Here is a tiny trained network, its code and every weight. The questions are about switching its units off for an input and a class, where a switched-off unit gives its printed mean instead of its output.

import numpy as np


def w(rows, s, z=0):
    codes = np.array(rows[::2]) - 128.0
    scale = np.full(codes.shape[1], s)
    scale[-1] = z or s
    return codes * scale


def f(y):
    return y / 2 * (1 + np.tanh(0.7978845608 * (y + 0.044715 * y**3)))


def log_softmax(a):
    a = a - a.max(-1, keepdims=True)
    return a - np.log(np.exp(a).sum(-1, keepdims=True))


def net(x, mask):
    res = np.array(x, float).reshape(1, 7) / 4 @ E
    y = f(res @ A[0][:, :-1].T + A[0][:, -1])
    res = res + np.where(mask, y, B[0][:, -1]) @ B[0][:, :-1]
    return log_softmax(res[-1] @ U[:, :-1].T + U[:, -1])


A, B = {}, {}
E = w([
[59,202,160,122,117,36,151,161,172,105,67],'x0',
[91,198,186,223,118,180,111,121,114,255,150],'x1',
[137,132,124,165,122,145,105,135,132,94,96],'x2',
[134,149,124,126,131,131,134,116,129,118,132],'x3',
[95,138,171,54,26,129,47,102,46,101,133],'x4',
[147,98,76,153,98,75,119,44,138,192,42],'x5',
[122,108,146,133,132,163,107,134,144,118,86],'x6',
],0.0096)
A[0] = w([
[143,117,101,155,205,179,175,102,181,120,133,131],'n0',
[168,114,125,158,246,165,219,166,177,130,130,109],'n1',
[136,131,63,49,175,118,111,140,141,76,102,125],'n2',
[229,134,50,117,113,123,93,85,126,181,92,55],'n3',
[208,92,83,101,87,195,163,148,114,123,134,75],'n4',
[63,168,161,176,137,163,131,130,137,226,119,102],'n5',
[239,55,108,119,114,232,101,74,64,145,162,69],'n6',
[122,139,179,118,160,230,157,255,127,46,225,109],'n7',
[170,95,104,155,94,124,148,44,138,152,87,72],'n8',
[175,60,102,178,254,131,124,119,165,149,171,107],'n9',
[187,65,104,59,146,65,144,113,198,81,135,116],'n10',
[124,169,191,196,106,160,169,93,184,202,164,136],'n11',
[100,121,159,108,180,163,117,150,139,103,185,63],'n12',
[110,161,153,117,97,158,129,101,101,142,115,123],'n13',
[156,98,93,159,155,71,66,52,161,157,90,85],'n14',
[146,68,86,39,183,62,139,144,164,74,81,76],'n15',
[157,129,101,154,165,155,182,167,218,142,143,125],'n16',
[182,92,114,106,123,124,166,123,133,69,126,65],'n17',
[122,111,89,156,206,104,134,167,194,160,140,118],'n18',
[103,155,183,129,104,50,155,128,179,128,74,63],'n19',
[52,150,132,133,94,89,144,177,173,125,101,4],'n20',
[133,134,173,63,32,155,10,61,56,97,165,163],'n21',
[212,72,137,178,136,184,89,77,101,180,215,49],'n22',
[178,42,106,72,143,84,191,129,166,40,109,112],'n23',
[199,157,116,177,161,136,184,123,168,137,107,99],'n24',
[113,107,73,107,105,110,93,19,156,170,74,105],'n25',
[142,88,112,157,93,85,175,30,130,173,58,105],'n26',
[164,119,91,150,207,138,203,147,180,157,98,136],'n27',
[148,189,171,196,125,149,111,89,177,190,160,124],'n28',
[22,226,176,112,104,21,169,195,179,110,40,65],'n29',
],0.007,0.0028)
B[0] = w([
[119,128,133,117,80,99,165,82,106,90,94,183],'n0',
[84,108,138,135,67,69,152,104,105,97,118,215],'n1',
[133,161,123,214,108,187,72,126,81,164,137,175],'n2',
[184,160,171,97,136,126,144,163,178,143,126,169],'n3',
[158,113,74,133,171,175,160,126,98,175,119,161],'n4',
[116,177,115,203,143,210,54,150,90,141,182,209],'n5',
[183,82,118,150,199,108,204,51,158,161,63,213],'n6',
[200,202,232,31,127,104,154,250,231,121,190,234],'n7',
[171,165,175,96,155,88,127,182,176,76,166,167],'n8',
[87,76,114,77,117,64,162,95,97,121,87,198],'n9',
[106,158,93,168,141,170,68,136,86,143,161,193],'n10',
[101,150,93,196,134,186,25,138,77,142,146,209],'n11',
[172,134,177,116,131,90,142,175,154,105,143,157],'n12',
[87,135,117,123,126,161,118,116,108,119,100,154],'n13',
[149,153,170,65,112,110,121,171,170,112,159,172],'n14',
[120,195,82,189,131,193,87,134,80,192,157,199],'n15',
[76,104,136,104,85,105,146,115,111,96,112,189],'n16',
[141,142,62,184,127,147,113,144,92,166,167,158],'n17',
[86,111,159,100,69,101,109,87,99,76,103,183],'n18',
[176,153,93,129,176,119,202,80,180,190,106,173],'n19',
[166,82,89,119,159,117,158,101,153,168,124,158],'n20',
[2,60,113,94,34,55,167,48,107,52,35,252],'n21',
[190,88,109,148,205,115,138,81,125,193,112,200],'n22',
[89,141,79,210,149,199,34,144,124,133,183,207],'n23',
[64,105,120,81,87,112,119,123,129,118,128,173],'n24',
[169,198,193,96,91,83,123,222,172,86,178,187],'n25',
[169,201,246,71,94,117,73,229,229,130,202,190],'n26',
[66,95,119,103,47,47,150,79,85,58,107,201],'n27',
[109,130,96,177,152,157,74,137,85,131,158,198],'n28',
[192,44,81,121,226,123,214,64,119,184,71,235],'n29',
],0.0065,0.011)
U = w([
[2,96,128,105,8,81,147,80,76,85,90,255],'0',
[85,164,89,190,148,215,25,137,57,140,169,117],'1',
[173,174,207,76,111,104,135,215,214,109,178,43],'2',
[191,84,90,134,250,127,213,62,125,150,79,87],'3',
],0.0092,0.0003)

Each question gives the input, the list of numbers given to net, and the class t.
The units are the neurons (one row each of A and B). Each row of codes is followed by its name. A weight is (code - 128) times the scale printed after its matrix; where a second scale follows, it is the last column's (A, B and U).
mask holds one flag per neuron, in row order. A switched-off neuron (its flag False) gives its mean, the last column of its row in B, instead of its output. The means were averaged over made-up inputs and are rounded, as every weight is.
A unit's drop is (log p(t) with every unit on - log p(t) with that unit switched off) / (log p(t) with every unit on - log p(t) with every unit switched off).
The circuit of an input: a set's keep is (log p(t) with only the set's units on - log p(t) with every unit switched off) / (log p(t) with every unit on - log p(t) with every unit switched off). Starting from the 12 units with the biggest drops (on a tie, the unit counted first), units are removed one at a time, each time the one whose removal leaves the highest keep (on an exact tie, the one counted first), for as long as the keep stays at least 0.8.
circuit, biggest first: the units of the circuit, biggest drop first
unit that matters most: the unit with the biggest drop
k most important neurons: the k neurons with the biggest drops, biggest first
drop of u: that unit's drop, to one decimal
input [5,-6,-7,1,-2,8,-3], class 2: unit that matters most	n26
input [-2,-5,-8,1,4,-5,-2], class 1: circuit, biggest first	[n23, n2]
input [-8,-1,0,3,7,4,-5], class 3: 2 most important neurons	[n6, n22]
input [7,-6,-2,2,-7,-4,-4], class 0: 2 most important neurons	[n27, n1]
input [4,-5,8,-6,6,-7,1], class 2: 4 most important neurons	[n7, n27, n1, n9]
input [6,2,6,8,4,5,2], class 3: 2 most important neurons	[n29, n7]
input [-5,-2,4,-5,-6,6,0], class 0: 2 most important neurons	[n27, n7]
input [-5,-2,5,2,4,2,4], class 3: 3 most important neurons	[n6, n27, n1]
input [6,-6,-5,7,1,-5,3], class 1: 2 most important neurons	[n23, n15]
input [1,7,-2,1,4,7,4], class 1: 4 most important neurons	[n7, n5, n11, n28]
input [-6,-3,8,-6,-2,-6,-2], class 2: 2 most important neurons	[n7, n29]
input [4,6,2,8,-6,-4,0], class 0: 2 most important neurons	[n1, n27]
input [7,6,6,7,-4,-1,-7], class 3: 3 most important neurons	[n29, n19, n23]
input [8,6,-6,0,-8,-1,-6], class 0: 4 most important neurons	[n27, n18, n1, n16]
input [6,-4,3,7,1,0,5], class 3: unit that matters most	n29
input [1,2,6,-2,-7,7,-5], class 0: 2 most important neurons	[n27, n7]
input [-6,1,7,-5,-3,8,7], class 2: drop of n3	0.0
input [3,4,2,-2,-8,-7,3], class 0: drop of n27	0.1
input [5,2,-4,-3,-3,7,4], class 2: drop of n26	0.2
input [-8,-3,-6,8,3,5,-2], class 3: unit that matters most	n6
